(in the rows, 128 means zero)
Each row of numbers belongs to one of the objects below and depends on some of the facts about them. Some rows are named. Which object is each other row?

Facts:
[flemodol lupu natas fliterul] komas brestok
[kalor sobestas suklok zadruk fosta kluno zofezen drafligin] komas nagro
[flunul nirur zibi greze plabu flubo] komas drafligin
[topagrus dogis nider zeti] komas tepal
[trivin veseste ladrir stege fotil skaskon] komas makugak
[stesar bagin piplal] komas tebem
[skatran madritrik lani badisti] komas zofezen
[plotrun padem droda trukle soklum] komas rabor
[luponer sabim mulen nuflam klomin] komas zadruk
[kula stogra peger tostis satran supa gokigor] komas fosta
[gapi briskem brafem butidim zopi gapler drofa katelim geflo] komas rezuk
[klokik nozis drudok gezil drabanon zisos kebu zizur] komas gabron
[grita bekin velun dafe gredra stefam dapludi] komas bagin
[gesa] komas piplal
[skikla lakasi gabron briki rafaskik tubril] komas gritral
[volan makugak listaskek tepal metral pokem ruflinal famel] komas driplo
[nati briplu] komas lakasi
[drezas nulal nunir poklar stavem groflok] komas godim
[kluflo rusen] komas namon
[veskar brestok godim namon] komas flupa
[detrur nogin derem kesi rodo tikle] komas zopi
[zule rabor kabrodek kitrapom takim] komas rebofis
[stuzager] komas drofa
[setibris klupla] komas briskem
[fika bedur stabros fliflo flista] komas volan
flemodol gifleno [rezuk]
kalor gifleno [rezuk]
flunul gifleno [nulal]
topagrus gifleno [zizur]
trivin gifleno [nati]
stesar gifleno [namon]
luponer gifleno [zisos nati flupa]
kula gifleno [zibi]
gapi gifleno [zibi nati lupu padem]
klokik gifleno [rabor]
skikla gifleno [rodo fliterul]
volan gifleno [gapler]
nozis gifleno [grita gapler]
sobestas gifleno [katelim kula]
padem gifleno [drudok]
kluflo gifleno [stabros]
velun gifleno [ladrir]
lupu gifleno [natas]
suklok gifleno [zibi flupa]
nirur gifleno [zeti gapler]
veskar gifleno [flupa]
drudok gifleno [luponer]
detrur gifleno [groflok]
dafe gifleno [zisos gapler]
zule gifleno [stuzager]
makugak gifleno [grita volan]
brafem gifleno [namon driplo]
listaskek gifleno [stavem]
kabrodek gifleno [zibi]
ladrir gifleno [flupa namon]
stege gifleno [luponer volan]
gabron gifleno [nati]
butidim gifleno [klupla]
zopi gifleno [grita]
fika gifleno [nozis]
piplal gifleno [ladrir]
klupla gifleno [drudok drafligin]
kitrapom gifleno [tepal]
nogin gifleno [topagrus]
briki gifleno [famel]
madritrik gifleno [stege grita]
tostis gifleno [padem]
kluno gifleno [ladrir]
metral gifleno [kebu]
satran gifleno [suklok]
zofezen gifleno [zisos]
derem gifleno [groflok trukle drudok]
stabros gifleno [zibi]
droda gifleno [detrur brestok madritrik rabor]
nuflam gifleno [fliterul]
rafaskik gifleno [zisos zizur]
fotil gifleno [famel fliterul]
fliflo gifleno [tebem famel]
pokem gifleno [drabanon]
drabanon gifleno [zisos tubril]
gredra gifleno [stesar]
supa gifleno [nati fotil]
trukle gifleno [zisos nati]
tubril gifleno [drudok]
rodo gifleno [drudok gezil]
klomin gifleno [nati kula]
skaskon gifleno [zisos]
stefam gifleno [veskar klokik]
stavem gifleno [katelim]
godim gifleno [nozis]
zizur gifleno [ladrir]
namon gifleno [zisos gapler]
katelim gifleno [flupa]
ruflinal gifleno [zisos]
geflo gifleno [rabor]
{flemodol topagrus plotrun klokik skikla nati padem velun lupu veskar drudok dafe briplu nunir nider madritrik bedur natas rafaskik fotil drabanon kesi trukle zisos fliterul kebu stefam stavem zizur groflok badisti} plodin d
{kalor flunul skatran luponer kula grita nozis dogis suklok nirur zibi zule brafem stuzager mulen setibris fika klupla nogin takim stabros fliflo poklar flubo soklum gokigor flista} plodin a
{trivin gapi peger veseste detrur kabrodek ladrir stege butidim gapler zeti lani plabu klomin skaskon dapludi katelim tikle geflo} plodin c
{stesar sabim gesa stogra sobestas drezas bekin kluflo rusen greze listaskek nulal kitrapom briki tostis gezil kluno metral satran derem droda nuflam pokem gredra supa tubril rodo ruflinal famel} plodin b

Some objects and their rows:
padem: [127 126 121 132 129 108 129 133 145 132 148 108 116 133 124 133 130  47
 132 101 129 119 111 134 139 125 124 126 105 127 135 123 142 139 101 134
 100 114 139 124 141 128]
klomin: [143 147 118 137 136 128 128 146 118  89 131 141 114 108 131 119 138 142
 111 112 122  88 118 122  99 143 212 144 101 115 126 161 102 124 124 121
 136 105 163 116 162 128]
skikla: [134 110 124 134 127 143 129 142 142 139 130 127 107 160 142 137 124  56
 126  81 126 106 116 133 138 123 103 127 115 120 131  80 138 120 105 120
 118 113 130 108 130 124]
famel: [127 128 144 134 123 134 124 122 129 168 158 137 132 148 143 121 105  48
 129  79 143 137 131 150 134 116 107 104 148 133 137 136 141 149 114 116
 108 140 105 121 109 165]
stege: [137 102 113 102 131  80 121 123 134 123 137 132 182 141  97 156 169  69
 121 154 141 164 113 140 115 136 108 129 173 115 115 128 134 119 127 129
 123 106 113  94 160 152]
butidim: [138 120 125 125 128 114 120 132 134 123 138 133 135 144 122 139 151  67
 117 127 134 110 121 135 118 137 132 109 150 121 135 134 125 129 119 123
 138 123 122 101 135 134]
zeti: [124 122 133 117 125 133 110 114 134 141 115 118 180 135 114 137 151  82
 132 160 163 137 130 132 135 145 124 114 167 130 143 151 145 121 136 136
 140 150 104 108 122 139]
bekin: [126 133 130 123 125 170 128 136 127 142 131 149 130 133 145 124 129 122
 127 103 125 136 147 139 130 126 101 118 159 132 126 145 132 132 129 122
 123 136 122 130 129 131]
plabu: [133 170 121 142 127 143 125 135  92 111  93 139 140 113 133 124 114 159
 127  99 126 106 125 121  95 160 186 169 132 118 139 177 114 110 132 114
 151 118 152 112 148 141]
fika: [115 116 124 128 119 152 112 129 140 128 142 113 166 133 115 120 144 142
 127 178 159 119 144 125 144 124  80 103 138 143 147  73 124 108 143 133
 139 154 109 116 100  85]
listaskek: [125 115 126 102 129 157 116 140 132 140 149 137 119 128 142 133 152 119
 109 142 127 134 154 143 138 114 102 108 139 131 122 150 137 138 120 132
 115 136 119 142 128  97]
nogin: [128 110 120 136 124 161 119 133 138 134 141 125 149 126 110 123 152 149
 119 153 137 134 135 124 132 112 118 140 124 139 130 125 115 121 141 126
 126 123 120 125 133 105]
nozis: [118 120 119 140 122 115 122 123 139 125 142 121 189 125 103 125 136 139
 137 161 152 148 131 124 129 128  92 129 142 140 134  86 121 112 146 135
 129 127 118 118 128 115]
natas: [127 130 124 130 125 136 132 131 134 144 127 110 112 135 125 137 134  61
 135 104 121 122 119 132 145 127 114 138 136 132 137 154 147 137 108 134
 109 124 126 138 134 126]
nagro: [133 150 144 130 135  89 143 115  96 111  92 124  95 111 140 123  81 245
 134 131 106 119 118 110 108 135 191 144  89 113 115 123 113 125 144 125
 159 130 149 146 108 144]
drezas: [124 133 131 125 124 163 129 138 126 142 132 148 135 134 145 125 131 108
 124 107 125 136 148 141 136 129  95 116 154 130 127 141 132 134 128 123
 121 137 118 128 121 137]
flemodol: [130 119 119 129 121 182 131 141 129 146  82 128 104 143 134 143 138 106
 131 105 113 122 132 122 145 130  94 144 152 128 132 117 138 124 117 125
 128 127 123 132 125 112]

Name these rows:
No name comes twice in this set of rows, the named rows included.
[127 103 119 132 125 152 115 141 143 132 134 130 166 127 111 120 145 145
 123 157 149 139 137 123 128 119 110 137 121 136 131  97 113 107 143 124
 124 127 119 109 132 109]	brafem
[148  98 116 107 130  91 124 125 130 132 141 137 142 146 100 151 163  51
 112 132 122 143 108 148 113 121 122 125 163 113 115 154 129 137 112 117
 124 102 115 100 156 150]	trivin
[123 106 120 125 131 159 117 146 156 125 118 121 144 141 134 143 145  98
 131 130 151 132 129 121 140 140 106 144 120 125 124  83 136  97 128 137
 113 120 132 112 149 110]	dafe
[121 175 121 140 129 162 130 145  95 118 111 152 118 105 158 112  94 175
 123  80 128 119 145 130 101 143 149 163 113 125 126 153 112 112 130 116
 132 120 159 128 149 134]	greze
[130 126 124 108 128 146 123 142 127 128 149 143 104 119 146 124 149 118
 109 128 117 123 149 143 132 115 119 114 137 128 120 152 130 145 116 129
 115 127 127 141 140 108]	kluflo
[139 126 142 166 142 168 150 149 162  89 164 171  96 133 175  90 114 117
 135  82 111 103 129 120 116 130 187  93 106 123 111 106  93 147 140 132
 128 121 159 124 152 179]	supa
[115 130 133 132 132 115 120 111 155 149 139  98 159 129 119 133 117  49
 151 119 160 150 110 129 149 133 128 145 121 137 138 162 157 133 121 147
  89 132 124 129 150 157]	zisos
[130 135 119 121 125  91 128 126 128 111 143 130 152 139 108 138 152  60
 129 138 136 118 119 138 120 142 114  99 179 124 140 127 134 132 118 132
 140 128 122 103 132 139]	detrur
[122 107 126 114 130 163 114 132 150 147 115 106 118 136 134 142 148  93
 127 143 141 132 130 127 156 128 109 140 124 138 134 137 153 125 117 140
 108 141 118 138 127 100]	topagrus
[126 103 120 121 133 161 114 144 155 130 116 116 124 135 139 144 146 107
 124 136 145 129 127 124 138 133 122 143 106 126 122 112 138 109 121 135
 110 121 133 128 144 108]	rafaskik
[133 118 157 118 129  71 128 103 110 156 116 113 110 137 132 134  84 145
 130 119 121 133 112 127 125 116 135 113  99 117 126 111 136 141 126 115
 140 138 113 124  91 150]	tebem
[120 125 133 127 120 179 122 133 141 150  99 113 108 148 139 135 135  89
 129 129 129 108 137 124 165 135  86 120 143 134 150 117 151 132 116 133
 126 155 112 131 101  93]	bedur

Now the same objects, written a new way:
Some rows with their names:
skaskon: [124 103 136 134  94 124 123  75 127 166 125  91 189 188 125 174 101 248
 123 121 154 129 126 102 132 138 135]
sabim: [140 153 122 156 120 134 123 110 126 108 104 164 111 155 134  68 177 104
 111 109  52 123 178 149 126  98 122]
listaskek: [136  95 126 108 149 114 136 148 131 132 154 136 137 108 145 140 106 133
 132 146 166 107 128 113 123 140 162]
gokigor: [126 147 134 113 195 140 132 113 137 104 161 105 127 150 125  92 149  68
 100 164  29 136  94 161 173  98 161]
detrur: [117 128 128 119 109 102 123 125 123 122 144 116 138 127 131 132  83 193
 132 101 161 140 135 125 127 122 111]
supa: [113 147 141 107  73 140 123 105 164  73 115  50 136 136  96 101 142  58
  96 141  50 138  50 147 161 106 134]
bekin: [126 139 123 128 143 130 119 141 119 154 149 117 128 118 135 128 100 178
 147 122 133 161 141 141 138 127 107]
skatran: [121 172 138 141 167 131 120 102 118 143 123 106 108 134 131  76 143 117
 125  97  44 144 136 146 144  98  83]
rebofis: [ 99 144 142 166 131 132 131 123  90 136 159 139 123 134 119 152 112 167
 160 132 132 126 104 144 118 131  83]
takim: [138 149 118 119 103 145 123 145 123 147 115 113 116  91 135 153 139 101
 140 142 131 158 105 134 143 144 121]
piplal: [121 123 147 141 193  98 155 113 116 100 139 162 119 143 109 158 110 113
 125 139 151  24 125 106 126 149  96]
madritrik: [129 132 133 124 146 132 124  97 154  97  87 135 120 145 113  43 167  78
  99  91  76 131 166 134 124 104 107]
kluflo: [130 104 132 110 155 114 139 149 137 131 151 134 132 115 145 139 114 121
 129 140 137 108 116 111 125 128 170]
drafligin: [104 185 145 184 130 108 129 100  96 141 129 126  95 140 125 111 149 134
 141  79  41 103 145 136 118  97  82]
greze: [149 166 122 145 158  97 136 129 117 142 132 125 103 130 154 105 168  93
 114  87  36 101 166 121 135  95 163]
drabanon: [137  87 134 109 157 131 133  99 158 176 122  84 170 164 142 159 140 148
 115 133 125 122 123  94 132 132 198]
sobestas: [130 135 136 128 116 133 129 105 158  92  99 138 117 153 120  53 156  85
 105 107  71 113 168 133 123  99 103]

Rows to name:
No name comes twice in this set of rows, the named rows included.
[101 180 137 152  94 136 131 101 117  75 132 104 115 149  94 146 160  63
 117 153  46 115  40 167 159 114 115]	fosta

Now the same objects, written a new way:
Named rows:
setibris: [141 112 167 123 129 131 121  96 170  93 105 149  77 139 104 133 140 143
 131 143 134 114  74 116 127 102]
tepal: [131 107 143 179 133 158 110 120 164 166 173 107 181 211  63 150 125 102
 165 115 166 143 215 156 124 179]
stogra: [145 176  61  91 133 151 135 128  95 101 152 161 149 103 133 158  88 145
 138 143 125 109 114 130 136 113]
kula: [128 192 118 133 121 114 166 137 129  89 175 135 118  75 164 163  60 135
 134 176 131 110 110 130 146 118]
peger: [147 152  72 100 133 118 136 132  80  94 194 135 132 110 141 145 107 111
 147 144 135  98 115 115 126  96]
gezil: [157 145 123 149 112 111 106 133 118 143  78 159 164  87 190  88 157 117
  77  96  92 202 145 113  76  98]
zisos: [144 162 159 153 105  70 168 142  83 171  78 137 118  97 188  91 173 118
  37  97 131 161 191 113 103  90]
tubril: [136 142 125 151 129 120 118 138 114 155  80 138 149  98 185  99 143 128
  89  87  87 161 129 108 107 120]
fosta: [151 190  84  78 132 179 118 163  93 135 209 125 144 163 117 110  43 118
 158 198 159 108 174 129 136 127]
kluno: [111 186  89  79 136 131 125 142  86 109 148 118 140 120 156 164  87 168
 120 115 112  85 111 136 141 121]
gesa: [139 133 111 118 119 138 112 112 134 121 109 147 144 127 133 140 144 137
 116 114 116 145 121 139 118 129]
padem: [119 112 129 148 109  99 151 119 130 146  95 157 104  86 153 107 116 114
 134 124 120 125 126 143 131 133]
trukle: [ 97 109 136 141 132  95 142 131 114 154  86 146 106  97 144 103 130 123
 119 113 109 107 120 126 139 137]
soklum: [138 124 145 149 138 124 129 113 142  93 124 135 126 117 109 138 132 128
 114 132 127 140 110 114 103 109]
bedur: [104  86 116 174 140 101 150 107 132 134 133 140 161 131  75 179 153 116
 147  92 134 123 169 158 125 148]
badisti: [115 140  87  94 125 115 155 122  83 107 153 149 121 104 116 138  87 130
 125 157 139 111 140 141 130 109]
tebem: [157 137 150 123 111 162  84 126 156 160 142 138 142 190 111  70 101  97
 145 153 171 160 181 133 107 138]

Name these rows:
No name comes twice in this set of rows, the named rows included.
[121 131  74 104 150 141 190 147  68 139 139 124 112  76 121 138 126 137
 135 171 150 117 119 103 160 133]	madritrik
[ 99 110 119 164 123 127 122 118 153 124 132 109 177 127 114 197 142 148
 143  78 103 133 130 157 137 175]	listaskek
[102  88 147 181 184 140 156 128 134 142 138  96 154 126  77 194 160 151
 130 102 118 125 133  97 128 148]	fika
[145 150 144 163  88  76 165 127 127 163  89 156 107  82 179  99 144  99
  94 118 135 162 170 135 111 113]	nati
[106 108 179 108 139 124 109 101 169  89  98 142  54 156 112 131 134 162
 125 122 123  79  55 118 150 105]	nogin
[119 101  92 106 140 170 134 135 124 133 105 105 141  87 128 126 166 154
 134 132 107 156  76 119 139 150]	droda
[126 175 116 141 156 131 167 154  98 123 154 124 111  76 165 143  64 148
 136 160 118  94 109 102 148 123]	luponer
[108 145  87 117 126 112 135 154  98 107 185 113 132  79 178 132  75 113
 171 159 107 101  91 127 145 127]	klomin
[142 125 136 164 105  78 161 135 102 164  71 150 120  71 185  68 156  95
  76 114 109 180 165 112  92 104]	drudok
[141 123 128 157 106  99 131 112 133 149  87 196 108 113 130  98 131  92
 118 120 143 134 159 134 115 107]	fliterul
[133 155 187 104 116 162  97 165 134 186 133  83 124 217 136  69 125 134
 100 133 154 129 184 121 138 135]	namon
[119 183 125 127 135 119 154 145 112  88 172 113 120  81 151 165  70 148
 134 170 121 107 102 137 141 128]	suklok
[131 116 160 144 144 131 118 107 170 119  88 162  70 115 123 107 118 137
 143 135 118 102  62 107 140 119]	klupla
[125 106 154 193 159 172 139 150 150 215 168  77 167 194  85 147 147 125
 158 108 165 120 210 128 143 193]	volan

Now the same objects, written a new way:
Named rows:
rebofis: [133  87 115 121 116 127 134 149 133 134 148 145 133 131 110 129 143 146
 136 127 144 125 120 115 120 117 102 106 128 101 131 102 133 128 146 114
 142 153 125 144 140]
kitrapom: [ 73 133  66 119 133 120 125 148 140 110 113 128  93 124 140 101 118  91
 127 114 110 134 115 130 128 135 157 101  75 137 126 116 115 138 108 104
 112 137 121 106 127]
gritral: [134  85 111 121 116 130 132 151 136 136 147 147 134 133 112 132 142 146
 140 129 146 126 119 112 117 114 100 104 128  98 133 100 134 131 153 114
 144 159 128 148 140]
klokik: [135 140 116 134 132 123 113 124 134 137 119 128 112 139 121 139 121 124
 125 139 126 136 123 118 142 109 113 145 135 132 139 129 135 147 125 144
 117 117 143 153 115]
gredra: [118 140 112 138 150 125 127 118 129 118 115 115 124 131 159 126 133 112
 134 127 129 135 118 136 118 138 146 152 110 125 135 139 111 130 130 100
 120 136 152 142 121]
klupla: [137 138 112 136 122 149 130 138 141 142 133 126 132 116 149 144 114 131
 137 120 146 128 127 109 121 120 132 143 145 138 130 131 132 127 142 147
 129 131 138 120 130]
drudok: [134 142 114 134 131 125 112 124 134 138 118 126 111 138 119 137 120 123
 123 140 124 131 125 118 139 108 112 146 135 132 137 131 134 147 123 143
 117 118 141 150 116]
greze: [119 113 202  93 142 119 151  83 109  92 108 103 137 125 128  51  95 131
 116 117 101 105 138 147 115 168 136 110 144 136 107 163 120  99  92 116
 117 101 110 102 124]
stege: [118 136  71 170 122 148 120 101 100 136 116 127 112 142  89 163 141 109
 142 151 158 124  99 101 121 134 114 151 123 141 145 135 142 111 178 139
 144 139 143 121 106]
lupu: [134 140 114 135 132 124 112 124 135 140 120 126 112 138 117 139 122 123
 126 142 124 135 122 118 139 105 110 142 136 129 136 126 137 145 126 142
 117 121 141 150 115]
setibris: [135 137 105 133 123 150 131 139 141 141 134 127 129 116 149 144 115 127
 136 120 143 128 127 113 123 123 139 139 142 138 132 131 133 129 141 147
 126 135 135 119 131]
zadruk: [130  69 200  92 115 109 153 114 110 104 146 124 153 115  93  85 142 165
 122 113 125 112 149 146 120 143 110  78 143 117 112 119 141  97  99 109
 154 110  89 109 143]
sabim: [124 124 199  90 139 106 147  92 107 101 115 106 140 121 123  73 119 129
 113 119 106 119 142 150 118 160 145 116 139 144 103 150 121  93  94 105
 125  98 106  91 134]
sobestas: [116 128 199 102 149  98 144  89 106  93 119  98 147 111 135  89 143 137
 118 110 109 126 148 170 114 157 151 120 122 136 110 149 116  97  79  90
 136  99 115 104 132]
dafe: [121 136 113 146 142 122 110 115 130 126 118 117 115 129 132 142 133 128
 129 128 126 135 132 140 139 112 121 142 121 130 145 134 134 153 110 132
 119 110 145 162 111]
trukle: [133 140 123 134 133 122 113 120 133 135 119 125 115 135 118 135 123 128
 125 137 123 134 126 124 140 110 113 141 137 131 137 130 135 145 119 141
 120 116 138 148 118]
tikle: [126 147 121 164 123 143 124 133 117 128 123 142 132 143 126 142 124 115
 123 140 126 122 124 121 139 142 127 137 113 125 128 134 121 130 149 146
 127 139 127 123 119]

Rows to name:
No name comes twice in this set of rows, the named rows included.
[139 166 203  85 129  68 139 125 109 124 125 119 149 117 125 124 176 119
 101 133 105 151 150 161 138 149 173 132 119 157  93 127 112  83  85  81
 147  91  99  67 155]	stogra
[136 113 207 101 117 147 156  97 115 110 124 107 149 106 127  69  80 149
 116 105 118  99 151 127 121 154 128 114 178 148 105 160 138  94  95 160
 127  87  96  86 129]	zibi
[144 153 121 113 129 125 129 136 134 140 112 134 124 149 135 113 110 100
 116 148 128 135 105  94 127 133 128 155 140 128 118 134 112 116 158 120
 112 145 144 113 132]	gezil
[116 122 197 102 149 107 145  84 104  91 117  96 146 115 133  79 133 136
 119 111 109 120 147 164 112 161 146 122 131 138 111 156 120  96  83  97
 131  99 115 104 129]	nuflam
[138 152 131 155 116 142 125 139 117 138 126 145 136 150 115 136 119 115
 122 146 126 121 120 104 140 135 115 139 128 120 122 132 122 121 160 151
 131 144 126 114 124]	gapler
[151  96 101 123 107 136 130 166 145 151 148 156 130 146 113 135 130 138
 135 141 151 128 106  87 123 106  90 119 137  91 131  96 133 134 173 125
 136 173 138 147 140]	driplo
[136 171 214 125 114  84 134 127  94 126 135 133 165 122 104 145 182 129
 100 133 104 139 165 166 155 153 162 121 110 152  98 127 119  84  89 118
 160  89  78  63 148]	peger
[137 147 110 157 131 160 124 170 164 140 143 136 144 122 199 151 107 130
 135 107 127 132 139 123 130 115 137 148 124 110 135 125 112 160 132 148
 114 152 151 153 130]	fliflo
[115  68 115  76 136 122 159 162 157 147 195 190 153 153  46 153 132 140
 115 150 142 132 111 125  95 172 156  87 139 148 158  94 170 163 201 138
  42 185 104 141 145]	rezuk
[123 108 196 104 124 144 154  94 115 101 126 101 144 101 134  73  87 154
 120  98 118 100 155 145 117 158 136 105 163 149 114 162 139 102  87 153
 128  85  97  96 126]	flubo

Now the same objects, written a new way:
Named rows:
nuflam: [139 124 119 110 156 114 142 129 150 145 122 169 129 122 123 143 123 143
 125 120 117 129 121 115 131 136 144 124]
zibi: [124 130 117 108 140 133 116 125 168 105 123 166 145 122 125 198 121 137
 116 137 140 124 172 116 109 146 117 135]
nirur: [144 122 121 124 148 116 123 127 162 109 127 174 108 121 123 116 122 124
 121 119 147 122 146 119 110 147 140 143]
nulal: [126 125 120 110 114 136 158 136 101 116 122 113 122 126 124 143 154 117
 158 118 120 117 116 124 156 119 116 120]
drudok: [113 124 153 170 129 117 131 152 135 242 136 100 137 135 143 115 122 113
 165 158 114 163 192 115 118 119 169 127]
bagin: [126 128 118 122 112 139 127 125 117 107 121 107 113 123 124 126 148 117
 134 118 117 118 116 124 134 118 113 122]
listaskek: [128 124 135 107 160 117 130 118 124 150 135 119 145 126 124 110 120 122
 117 120 118 119 120 144 156 142 117 124]
driplo: [129 124 119 107 126 135 120 120 131 113 140 106 112 126 124 112 120 127
 121 119 113 119 115 151 134 119 113 124]
volan: [165 125 117 108 164 118 118 125 144 106 190 109 112 164 126 111 122 106
 118 117 127 116 116 192 126 175 114 157]
butidim: [124 129 117 143 112 114 118 120 109 142 124 121 129 123 152 109 122 117
 116 133 122 166 116 117 151 127 112 125]
soklum: [116 126 117 119 114 131 127 122 109 116 123 125 109 121 126 126 122 127
 125 119 128 119 132 127 110 118 118 121]
fosta: [147 125 118 117 126 120 129 133 175 108 123 162 109 122 124 158 135 156
 127 124 113 121 116 115 111 119 125 128]
gokigor: [124 127 117 118 127 118 129 123 153 113 122 171 105 123 125 150 120 159
 121 121 118 123 138 114 107 121 143 129]
ladrir: [128 173 160 147 130 118 131 122 209 118 164 107 186 156 147 114 125 199
 123 122 124 121 118 126 123 142 170 121]
kitrapom: [126 123 123 113 139 115 137 123 109 140 122 128 136 123 125 121 125 120
 125 118 128 125 119 120 149 127 120 122]
groflok: [126 122 124 132 110 134 126 141 111 110 123  99 109 126 126 136 134 115
 161 120 116 118 119 121 124 117 118 140]
rafaskik: [125 126 143 189 132 139 119 125 102 141 123 132 121 142 124 111 120 116
 142 150 166 118 121 139 110 121 175 123]

Rows to name:
No name comes twice in this set of rows, the named rows included.
[136 138 118 134 155 116 177 152 201 134 120 155 167 121 130 112 122 193
 117 118 126 119 124 113 128 126 186 122]	kluno
[115 136 193 230 139 113 179 140 161 135 128 102 136 128 130 111 119 164
 114 118 149 119 160 116 109 117 207 121]	zizur
[117 134 172 110 146 156 119 120 153 108 142 114 187 131 127 146 122 108
 119 126 141 118 182 175 111 172 112 138]	stabros

